In the rows, 128 means zero.
Each row of numbers stands for one node and depends on some of the facts below. Use the named rows to name the rest.

Facts:
stekan: uses; stolebral: is directly part of; mino: is of sort
bagum stekan [steber]
bitro stekan [skikun]
bomor stekan [bruska]
boster stekan [rutrol briflem sogru kedral]
brefitrul stekan [kedral]
breripum stekan [stodro]
briflem stekan [stisku]
brinem stekan [skegristu bitro]
brodes stekan [briflem]
brofivol stekan [plustok]
dabom stekan [topum derar]
dagak stekan [nafa]
dezul stekan [runam]
dibor stekan [gutre]
drubril stekan [tiple]
drutik stekan [brusar]
flaber stekan [skikun]
flegratrir stekan [gutre]
flibal stekan [tepo]
flibasto stekan [nedi]
fodibal stekan [nafa skegristu]
fodrir stekan [gisak bofanas]
gebran stekan [papam]
grabe stekan [drubril nibil]
grenu stekan [gutre nafa]
griro stekan [gutre]
gropir stekan [grabe]
grubrakon stekan [stisku]
gufe stekan [skegristu]
gutre stekan [bruska]
kedral stekan [zalon nikla]
kise stekan [nenum fodibal bruska]
kloklenu stekan [nafa stisku]
lano stekan [plutram brofivol]
liton stekan [neplu]
manel stekan [treno tigre]
maplir stekan [tiple skegristu]
movilu stekan [gutre derar]
natras stekan [dabom]
nedi stekan [stisku]
nenum stekan [flibasto zigo]
neplu stekan [nafa]
nibil stekan [bofanas liton plutram]
nifas stekan [plutram]
nikla stekan [gutre grenu]
niklo stekan [sarano stisku]
pabam stekan [nibil grenu]
pigre stekan [brusar]
pilas stekan [nibil]
plobru stekan [zusa runam nafa]
plutram stekan [gutre skikun stisku]
puzim stekan [trulu]
raro stekan [fipla]
ridak stekan [runam bofanas bomor derar]
runam stekan [nafa]
rutrol stekan [stisku]
sarano stekan [nafa]
siklal stekan [niflen]
sira stekan [flibasto topum stidus]
skanu stekan [nafa]
skikun stekan [nafa bruska]
stamer stekan [skago papam briflem kloklenu]
stidus stekan [treno flibal]
stisku stekan [gutre runam bomor]
stodro stekan [nafa]
stunas stekan [tiple]
tata stekan [dimagru gufe]
tepo stekan [dimagru nikla kloklenu]
tigre stekan [nedi niflen]
tomul stekan [runam]
topum stekan [plutram]
treno stekan [tepo]
tromoras stekan [plobru]
trulu stekan [fipla stamer]
vufa stekan [dabom bagum]
zalon stekan [nikla]
zigo stekan [plutram steber]
zotrur stekan [runam]
zusa stekan [nifas stodro]
{bagum bremas rutrol} stolebral dofeste
{bevil} stolebral driku
{bimes gristar ridak} stolebral klozazor
{bobi pabam plustok stemus} stolebral raro
{bofanas klobris robul} stolebral natras
{bogen dimagru drubril flaber flibasto fodrir mobrus plobru} stolebral fizas
{bomor grufledrel} stolebral pleros
{boster dibor flibal nedi nenum nikla trisar} stolebral brusar
{bosu dezul manel stisku} stolebral maplir
{brefitrul brester flegratrir neplu plutram} stolebral tremar
{breripum briflem fipla kotaku topum} stolebral movilu
{brodes kise klastagri nifas sogru tata traske} stolebral pilas
{brofivol} stolebral klogrun
{bruska flomo puzim} stolebral truzizas
{dabom grabe lano nibil trulu vufa zigo zotrur} stolebral tromoras
{dagak draze sira tomul} stolebral leklel
{derar puflol saskar} stolebral grastelur
{dreklak momer siklal steber} stolebral bitro
{drutik gropir skuflar stunas} stolebral stidus
{flebrofu nafa skegristu} stolebral bitros
{flipel gebran grenu gutre niklo} stolebral bilo
{flutrin gitus treno zalon} stolebral kemul
{fodibal grubrakon kiplak pitur} stolebral vabos
{garur gisak} stolebral sifan
{griro rutek sarano stodro} stolebral skago
{gufe klagru skanu skikun skipok tepo} stolebral mugra
{kedral tepas trere zusa} stolebral niflen
{liton niflizok papam pigre runam stamer tigre} stolebral kloklenu
{tiple} stolebral brinem
{bagum boster bosu bremas bruska dezul dofeste driku drubril drutik flegratrir flibasto flutrin fodibal gebran grabe gropir kise klagru kotaku lano maplir movilu mugra nafa nikla niklo pabam papam pigre plobru plutram raro saskar sira skago skuflar sogru stamer steber stemus stisku stodro stunas tepas tigre tiple trisar truzizas zotrur} mino 843
{bevil bilo bitro bomor breripum brester brinem brusar dibor dimagru draze dreklak flebrofu flipel gisak gitus grastelur grenu griro grufledrel kedral kiplak klastagri kloklenu klozazor natras nedi nifas niflen niflizok pleros puflol ridak rutek sarano siklal tomul topum tremar tromoras vabos} mino 94
{bimes bitros bobi bofanas bogen brefitrul briflem brodes brofivol dabom dagak derar fipla fizas flaber flibal flomo fodrir garur gristar grubrakon gufe gutre kemul klobris klogrun leklel liton manel mobrus momer nenum neplu nibil pilas pitur plustok puzim robul runam rutrol sifan skanu skegristu skikun skipok stidus tata tepo traske treno trere trulu vufa zalon zigo zusa} mino 232

Some rows with their names:
brofivol: [145 135 124 166 116  87 118 114 123 117 113 109 122 106 126 122 119 108
 151  87 119 131 180  80  90 137 111 131 110  95 119  96]
gufe: [145 136 134 169 108  88 117 116 118 110 111 114 118  97 124 128 118 111
 144  91 115 136 182  81  78 132 106 134 108  94 124  90]
skipok: [146 144 141 137 128  77 125 106 142 133 107 104 118  94 129 112 105 107
 147  97 120 140 153  88 107 126 132 142 121 102 140 107]
klobris: [145 141 137 137 123  78 127 109 144 133 110 104 118  95 126 107 105 109
 146  97 122 139 152  90 109 127 130 144 120 104 141 106]
fodrir: [124 140  90 188 126  92 171  85 130 144 132  92 114 103  99 129 140 133
 147  78 115 144 170  64  61 152  89 163  96 117 122 101]
sogru: [156 133 107 112 166  87 107 198 111 108  73 127 147  83 143  86 141 182
  96 134 106 160 100 172 122 120 146 171  63 160 158 140]
papam: [108 125 157 110 136  80  79 155 111 119  62 129 149 123 139 117 115 159
 101 123  74 180 113 172 138 128 138 249 139 165 112 148]
nafa: [113 128 124 102  84 107 115 143 116 129  82 126 154 108 164 126 140 168
  96 125  90 126 105 166 156 115 115 180  90 151 157 132]
drutik: [145 112 111 136 113 106  86 174 101 111  80 127 140 105 150 121 132 169
  97 120  80 145 130 146 107 135 106 192  95 158 117 136]
flutrin: [142 118 121 107 122  97  97 165 121 128  75 119 140  97 153 109 120 166
  99 127  85 153 102 155 127 128 128 205 107 166 135 146]
nedi: [142 179 153 193 141 124  54 195 102 170 147 118 120 105 204 140 136  99
  79 116 129  28 135  44  84 129 107 128 154 121 129 167]
bomor: [ 88 158 164 184 179 134 112 203 104 147 136 137 133 135 144 113 169  96
  95 111 151 111 143  93 116 143  89 140 143 120 142 130]
grenu: [ 75 162 170 167 170 148 129 179 103 162 132 154 148 161 150 120 190  90
  92 104 146  94 157 100 147 131  73 103 130 100 160 128]
niflen: [ 53 147 150 128 144 152  54 225 146 166 166 138 141 106 141 141 129 106
 109 104 218 124  81 124 106 117 137 141 162 129 156 127]
griro: [100 153 166 172 206 141 114 198 110 163 129 148 137 156 141 103 172  86
  94 103 145 114 154  90 127 144  86 121 143 113 138 144]
gisak: [ 79 167 174 164 171 122 118 202 121 151 138 120 129 110 152 106 152 100
  97 125 159 120 110 103 126 137 113 166 157 133 161 130]
tomul: [ 85 164 172 194 153 130 106 207  97 135 143 139 128 118 142 111 168 107
  83 113 149 100 144  90  94 135  90 154 145 125 150 121]

Rows to name:
No name comes twice in this set of rows, the named rows included.
[ 49 178 168 182 119 135 130 181  92 138 147 137 149 133 165 136 192 104
  92 113 158  73 144 105 139 125  81 123 127 107 169 106] => sarano
[123 143  84 188 129  94 173  81 130 148 132  93 119 110 103 132 144 132
 151  76 117 138 174  65  72 153  89 154  92 112 119 103] => flaber
[176 133 126 151  72 104  93 100 122 136 107  99 107  84 175 171  93  93
 146  98  99 103 170  49  72 135  92  92 115  84 118 107] => nenum
[ 94 182 160 168 215 109 129 234 111 132 135 128 135  96 141  83 172 116
  94 130 178 127 109 120 120 129 129 131 114 127 185 127] => klastagri
[132 129  82 136 139 106  70 171 137 110 138 133 142  88 104 136 119 130
 164  74 201 145 152 119  68 110 148  65  68  83 135  87] => pilas
[183 120 106 140 153 101  66 167 104 141  83 145 148 132 143  91 137 171
  81  99  69  99 147 127 111 121 124 180  94 154 109 177] => stisku
[143 109 107 131 118 110  91 170 101 114  76 128 143 114 151 125 136 163
 102 117  81 148 133 146 112 139 103 182  93 154 113 138] => pabam
[150  99  94 184  96  94 147 132 144  91 126  88 120 133 128  61 125  87
 176  90 134 106 202  86 164 174 105 146 131 109 102  85] => zigo
[ 93 125  77 123 106 115 122  97 176 179 161 103 127  89  88 151 106 141
 158  63 180 154 115  96  60 123 133 153 109 121 136 105] => fizas
[158 124  97 135 162  99 102 201  92  96  73 139 150 100 139 100 156 180
  98 122 100 152 131 163 109 127 120 145  50 147 140 134] => kise
[164 118  78 141 166 102  78 162 102 135  75 118 158 149 169 119 141 157
 117 110  81 115 144 134 148 148 118 157  88 145  91 174] => plutram
[116 121 116 129  73 114 104 154  93 109  83 134 153 113 159 138 152 172
  94 119  84 125 131 156 128 122  93 170  81 144 138 118] => fodibal

Now the same nodes, written a new way:
Some nodes and their rows:
trulu: [147 198 122 148 113 148 133 161 140 165 115 129 130 171 146 128 128 110
 119 125 111 137 152 157 156 110 166 166 156 140  99  88 150 107 151 170
 203 136 148 108 153 201 117 114 100]
bomor: [121  93 122 135 133  76 126 129 144 128 144 139 109 112 113 144 139 165
 119 151 186 111 130 118 128 133 127 141 122  99 151 153 145 136 143 104
 125 126 133 136 153 134 133 136 153]
siklal: [114  83 149 138 101 100 141 114 143 112 116 128 102  63  72 162 120 196
 111 129 192 117 168 131 164 124 153 115  87 101 156 172 166 117 175  94
  96 118 122 153 153 140 156 103 153]
pitur: [133 161 136 117 103 147 116 128 135 139 147 124 128 132 156 108 128 130
 123 121 106 149 110 136 136 113 162 136 162 140  94 117 129 133 124 163
 155 118 113 115 132 153 142 127 118]
robul: [133 162 137 116 103 146 116 128 135 139 147 124 128 133 157 109 128 130
 124 121 107 148 111 135 137 113 163 136 162 140  94 115 130 132 124 163
 155 117 113 115 132 153 141 127 120]
ridak: [113  88 137 137 125  74 122 129 141 126 145 141 119 104 107 138 142 168
 123 153 184 100 130 115 128 136 127 140 120  95 150 156 150 134 144 105
 125 119 145 138 147 127 138 132 155]
tepo: [132 160 138 115 102 149 118 124 136 139 145 121 128 128 154 114 125 135
 121 116 108 153 114 139 140 110 168 130 157 141  95 119 131 132 126 162
 148 118 110 117 135 154 146 126 119]
sogru: [146 118  92 152 175 147 149 126 104 123 103 115 141 142  94 144 116 100
 154  68 124 155  92 158 111 140 101  91 129 124 143 122 108 123  91 137
  69 145 120 101 149  91 105 134 118]
flebrofu: [122  95 121 135 135  76 126 130 143 130 143 136 108 115 111 145 139 167
 118 152 187 113 133 118 127 131 127 141 121  99 151 150 148 136 146 104
 125 126 135 135 155 134 133 138 152]
runam: [125 126 162  97  95 164 117 125 128 147 201 125 126 135 151 106  97 136
 111 130 115 154 113 145 141 111 148 142 140 145  89 126 139 153 108 160
 190 141 115 137 117 154 125 144  99]
tepas: [144 115 123 138 158 146 137 113 125 121 108 134 149 135 100 127 104  91
 147 116 113 132 131 150 121 143  85  94 110 130 149 134 116 129 105 109
 100 144 146 122 125 104 128 131 111]
plobru: [163 138 115 162 147 183 131 124 113  94 113 167 109 130  68  87 102  64
 163 145 117  96 114 150 122 150  55 109 119 134 141 124 114 139  93  91
  97 146 144 136 126 116 150 123 133]
dofeste: [121 110 113 122 149 148 160 134 101 109  82 110 142 138 128 144 129 105
 127 107  96 121 148 117 112 142  92 119  89 150 152 115 101 112 125 109
  99 141 121 143  85  85  82 123 123]
kise: [128 102 122 156 155 141 141 119  90 118 108 117 160 119  84 128 120 105
 163  74 115 134  92 147 112 150  99  87 126 110 140 131 115 114  96 143
  71 131 146 101 131  79 116 125 124]
sira: [135 106 141 141 142 149 138 113 124 115 105 139 156 116  89 124 103  96
 150 111 111 123 135 152 128 145  90  89 103 127 150 142 121 124 109 108
  95 140 150 128 119 101 134 120 112]
bilo: [ 98  89 111 118 129  77 150 151 119 118 118 111 102 118 138 162 164 183
  99 141 172 103 149  86 118 132 136 163 101 119 153 134 133 119 165 103
 122 122 111 154 115 115  89 131 164]
leklel: [110 156 127  99  96 148 138 150 110 127 122  98 122 135 185 125 152 146
 105 111  89 136 126 102 127 114 171 159 141 160  99  97 115 116 144 163
 154 114  89 136  93 134  97 121 132]

Rows to name:
No name comes twice in this set of rows, the named rows included.
[167 149 103 159 164 174 121  93  95  99 117 141 102 149  80  85 102  66
 159 168 114 109 115 128 108 149  40 109 129 123 140 107 111 135 107 103
 105 140 152 109 114 108 160 138 137] => drubril
[115 111 122 123 152 138 149 110  79 111  90  92 146 142 130 135 130 112
 129 128  92 118 150  95 102 144  80 116  95 134 149 108 103 106 139 120
 107 130 140 124  69  71  95 130 128] => maplir
[141 164 124 114 109 150 115 126 142 138 148 124 122 134 165 113 125 124
 123 119 106 155 104 135 131 112 165 139 165 141  99 112 122 137 118 160
 153 124  98 113 137 161 137 130 119] => derar
[155 131  99 134 181 140 126  78 108 126 113 106 137 161 119 129 102  88
 141 143 111 153 129 125 102 139  68  97 123 117 150 111 105 129 118 119
 110 143 141  93 114 101 133 150 116] => tiple
[136 114 133 140 159 133 124  90 105 121 117 120 158 140 105 115 108  94
 150 138 107 127 129 128 109 145  71  94 118 113 145 126 116 124 116 120
 112 132 168 102 108  88 139 139 118] => gropir
[116 152 135 135 102 140 127 149 103 142 143 109 138 127 136 112 147 148
 137  74 113 149  78 144 133 116 180 128 175 131  81 115 135 119 115 196
 127 104 121 101 146 128 128 124 128] => brodes
[121 153 132 132 103 141 119 123  95 137 146  96 135 122 142 113 142 149
 136  84 109 155  76 128 127 118 176 125 177 119  85 108 131 115 121 199
 127 102 114  88 136 127 135 125 132] => tata
[ 94  59 132 101 126  95 154 153 113 128 166 110  95 126 129 162 133 191
  82 149 183 110 158 100 128 126 121 168  78 129 146 143 146 138 152 100
 156 146 112 178 103 115  71 147 142] => kloklenu
[146 112 127 139 152 149 135 115 132 117 108 142 150 126 103 129 102  86
 150 112 111 129 124 151 120 146  88  95 110 129 154 135 112 130  99 106
  97 149 136 126 124 107 125 127 111] => bagum
[130 118 128 144 161 141 146 141 123 132 103 140 152 156  86 124 116 100
 143 112 123 125 146 170 133 133  84  92 105 146 136 139 134 130 109 113
 105 142 173 130 135  94 127 133 105] => gebran

The same nodes again, as new rows of numbers:
Some nodes and their rows:
kotaku: [128 142 169  79 157 167  92 140 135 133 125 126 152 106  93 141 126 167
 131 127 117 132 148 120 140 123 101 133 130 137  93 161]
pitur: [107 146  84  81 145 140 142 136 171 146  74 150 135 119 148 156  92 135
 144 155  90 129 106 135 116 123 142 132 160 135 112  90]
tiple: [133 133 178  98 148 155 111 136 101 147  82 126 134 109 104 159 114 171
  99 121 112 145 166 156 149 116  87 135 128 129  94 165]
bruska: [133 149 181 104 144 170 119 141 104 135 106 137 118 130  89 138 122 152
 111 130 129 129 164 126 138 139  90 122 112 139  97 133]
liton: [ 95 182 119  86 101 156 150 171 135 177  96 180  66 106 160 170  99 126
  97 189  63 137 135  96  71 133 121 122 144 106 117 136]
nafa: [144 155 178 101 139 166 124 139  87 146  92 151 101 131  91 144 102 151
  98 132 130 126 163 135 146 133  80 125 123 139  88 143]
stodro: [126 166 191  97 142 157 115 141 108 138 110 147 114 114  96 141 126 165
 115 123 125 129 158 120 132 144  88 123 124 124  97 164]
flomo: [106 145  84  82 143 139 141 138 172 147  74 149 133 121 150 157  90 135
 144 154  90 132 105 136 117 123 144 134 159 137 112  87]
zigo: [ 57 154 130 171 123 151 130 134 152 166  30 100 106 158 165 152 123  78
 192 165 110 146  98 129 133 166 126 106 151 144 143  76]
ridak: [132  88 158 167  91 118 100 112 121 121 147 174  98  77 137 132 150 149
 172 168 131 153 162 118 105 160 152 145 123 147 114 165]
klozazor: [160  68 125 128 107 114  94 121 136 137 126 153  86 132 149 143 104 163
 171 161 147 176 144 146 115 123 194 177  78 209 100 187]
bimes: [106 146  84  80 144 140 142 138 171 146  74 148 134 119 150 157  92 135
 145 156  90 130 105 136 116 124 143 131 160 138 111  88]
zalon: [ 97 158  97  94 136 132 162 137 155 139  65 150 114 130 148 148 108 131
 139 151  96 130 116 127 104 143 135 122 140 128 125  76]
brofivol: [103 151  94  94 139 143 146 140 170 145  82 152 131 123 148 155  94 132
 146 156  94 130 109 134 113 138 147 128 151 139 113  81]
puflol: [152  55 121 146 102 125  89 106 119 127 132 161 112  87 131 138 121 144
 166 177 126 154 159 135 129 121 145 159 134 165 103 154]
puzim: [ 99 178  82  63 141 121 155 134 159 140  63 165  95 130 147 138 106 137
 143 150 100 119  98 107 101 132 128 128 162 123 122 108]
gufe: [102 147  97  88 136 121 166 132 145 149  44 151 122 114 158 165 104 142
 123 144  83 142 121 151 110 127 129 128 152 112 122 100]

Name these rows:
No name comes twice in this set of rows, the named rows included.
[ 63 155 132 173 122 153 130 136 149 170  30 105 102 158 165 153 115  76
 189 167 111 145  99 132 136 164 127 104 153 146 139  76] => dabom
[103 163 104  97 130 133 170 138 146 145  67 166 107 125 149 154 100 129
 131 152  97 129 119 131 104 145 132 120 146 122 117  82] => skikun
[188  24 110 161 153 107 116 122 103 110 149 157 114 110 112 165 133 138
 190 139 142 137 137 153 139  81 184 186 151 127  84 161] => klastagri
[139 179 169  57 155 145 121 151 124 140  96 137  76 174 106 131 106 178
 123 111 150 143 134 114 119 131 128 145  71 177  96 194] => skago
[ 80 151 222 171 135 165  79 134 106 166  57  82 120 129 121 151 149 126
 162 129 129 158 142 138 161 156  82 112 137 131 119 179] => grabe
[125 161 184  98 145 163 115 141 109 131 115 140 116 123  89 132 132 157
 120 126 129 127 158 112 130 142  90 121 114 134 102 145] => stisku
[107 187 194  31 137 140 127  93 160 104 111 154 183  79  98  88 146 180
 152 113 120 143 160 101 128 191  73  90 100 142 115 137] => boster
[115 161 105 107 126 147 160 142 147 157  75 172 108 129 148 164  74 124
 128 162 103 125 116 148 119 145 138 122 154 137 104  75] => bofanas
[ 63 164 137 175 117 147 132 134 141 177  22 115  93 152 169 161 110  81
 179 166 110 146  97 141 138 166 124 105 164 139 134  92] => nibil
[141 116  72  99 193 122 169 153 154 128  93 147 136 143 130 185 101 129
 167 119 105 113  83 153 127  85 180 160 177  99  94  97] => traske
[131  58  89 191  93 113  62 101 103 109  89 150  88  87 122 120 129 197
  91 169 150 123 180 157 127 121 128 178 156 182 124  92] => dimagru
[131 160 106 103 176 109 181 171 169 143  94 156  91 176 155 188  95 151
 163 105 125 138  79 159  96 125 221 162 112 136 102 140] => pilas
[113 172 195  93 148 153 109 142 126 127 125 138 126 105  95 133 153 170
 130 118 122 131 155 102 117 151  97 122 117 117 108 172] => niklo
[121 147 175  81 159 166  87 142 146 130 132 124 155 100  95 139 133 172
 138 125 116 134 145 115 135 126 107 133 131 137  95 172] => drutik
[113 153  97 103 130 142 169 137 140 146  62 162 108 140 143 152  89 119
 128 158 102 125 122 136 115 138 130 120 141 136 116  57] => gutre

Now the same nodes, written a new way:
Named rows:
vufa: [209 113 139 107  99 169 170 130 160 133 170 119 128 120 107 152 100 143
 141 191 133 117 140 132  96 130 151 153 186  89 105 135 176 126  93 106]
trulu: [178 116 139 129 129 133 163 101 176 127 144  99 150  90 115 135 128 186
 168 180 139 116 142 101 109 131 175 149 183 112 129 149 169 150  92  89]
plutram: [105 112  28  98 122 170 129 115 122 120 144 129  80 120 108 118 111 134
 116  99 100 137 174 123 123 114 110 134 103 146 109 129 129  83 143 128]
grenu: [ 82 121 145 156 140 137 110  96  98 179 173 143 101  98 141 165 157 101
 105 134 107 130 140 150 151 169 147 123 131 117 110 116  94 108 128 106]
movilu: [123 107  34 101 146 183 130  83  94 104 142 154  69 160 105 136 112 131
 136 113 111  99 156 101 128 112  91 135 102 152 111 137 143  90 137 134]
sarano: [ 83 122 143 166 147 136 107  89 102 178 163 141 105  97 141 165 160 106
 107 131 106 130 139 139 154 169 155 122 127 116 114 113  91 110 124 103]
runam: [124 136 115 113 106 161 114 164 160 126 181  91 137  93 168 133 151 158
 138 132  87 174 105  90 129 160 154 132 161 144 125 127 216 121  85  80]
brofivol: [176 128 126 113 118 164 145 147 140 135 155 107 136 101 151 140 119 146
 130 145 108 135 119 119 108 134 153 119 151 118 118 136 196 124  70 128]
zigo: [179 116 135 105  92 160 166 137 170 136 173 108 126 109 122 148  96 145
 141 183 141 119 152 129  99 132 156 157 182  96 113 135 181 127  99  98]
robul: [186 135 122 122 123 149 147 135 139 133 138 107 149  96 156 130 131 158
 127 144 111 131 114 121 109 141 158 121 147 116 124 142 192 132  65 126]
sogru: [114 110  33 109 154 168 136 105 107 121 120 113  87  57 106 105 139 178
 117  88  98 101 189  89 146 106 123 126  82 112 111 162 102  89 122 142]
kiplak: [121 120 138 165 138 135 122  92  80 172 145 153 119 106 134 159 175 124
  88 133 106 126 123 161 139 181 157 126 124 103 115 122  82 118 121 110]
skegristu: [127 145 116 107  95 122 147 147 157 138 144  94 144  76 192 114 105 155
  96 140 147 135 131 135 121 143 176 123 136 125 130 144 200 126  66 112]
vabos: [112 115 136 158 146 138 125  79  54 171 144 169 114 125 140 175 168 123
  88 133 130  93 101 138 149 185 155 131 118 110 124 120 115 123 125 113]
dofeste: [132 110  25 109 139 160 138  77  87 105 103 155 100 150 112 115 129 163
 110 101 129 103 139 104 126 137 117 139  92 145 125 142 144 101 133 137]
rutek: [123 123 135 167 141 131 124  92  77 172 145 155 122 109 132 157 170 121
  89 129 104 125 122 157 142 180 151 126 128 107 113 120  85 118 121 109]
bogen: [176 104 107 177 125 149 177 135 139 148 126 118 170 101 179 102 111 142
 120 170 103 140 121 119 104 122 152 111 164 130 130 107 191 125  62 144]

Name these rows:
No name comes twice in this set of rows, the named rows included.
[147 101  40 103 112 168 148  78 150 112 140 144  81 143  71 118 105 145
 128 149 130 120 193 120 114 126 110 170 137 118 110 138 100  86 159 107] => lano
[121 113  37 107 135 166 128  99 123 111 136 130  82 129 104 115 118 143
 129 110  95 132 172 120 128 107  99 130 112 146 112 147 110  84 128 125] => flegratrir
[106 128  25 115 135 163 117  85 133 118 125 122  89 114 119 103 120 149
 121 101 111 142 173 106 131 127 118 136  98 148 122 132 128  88 136 125] => stodro
[151 141  38 101 151 132 121  79 117 128  89 135  97 145  99 108 125 152
 123  79 112 161 161 166 100 113 133 128  92 155 121 148 113 110 133 151] => trisar
[132 105  38  99 132 163 156 107 108 102 141 151  76 144 103 116 106 144
 125 117  98 117 168 144 130 104  82 126 123 142 107 161  96  91 116 135] => sira
[ 91 125 151 135 154 104 119 108  81 197 158 152 103 116 119 182 145 103
 112 103 107 143 137 208 125 134 169 109 126 137 108 133  90 129 131 124] => nedi
[117 104 143 146 142 159 126  95  48 174 171 174  98 139 127 192 154  96
  99 141 119  90 111 146 138 169 134 127 126 112 108 118 120 112 130 117] => natras
[154 112 118 174 120 159 163 131 154 144 151 115 150 110 187 112  94 114
 131 178 110 141 140 110 112 112 137 103 166 142 120 107 191 111  58 138] => flaber
[151 150 118 113  97 167 120 150 161 109 173 102 134 112 177 126 140 144
 128 148  89 165 102 103 125 172 131 126 162 138 124 133 197 117  66  82] => liton
[ 82 114 141 157 138 142 114 106  91 188 177 144 102  93 132 172 155 105
 104 130 106 126 139 141 148 162 157 130 129 115 108 106 100 109 138 105] => bomor

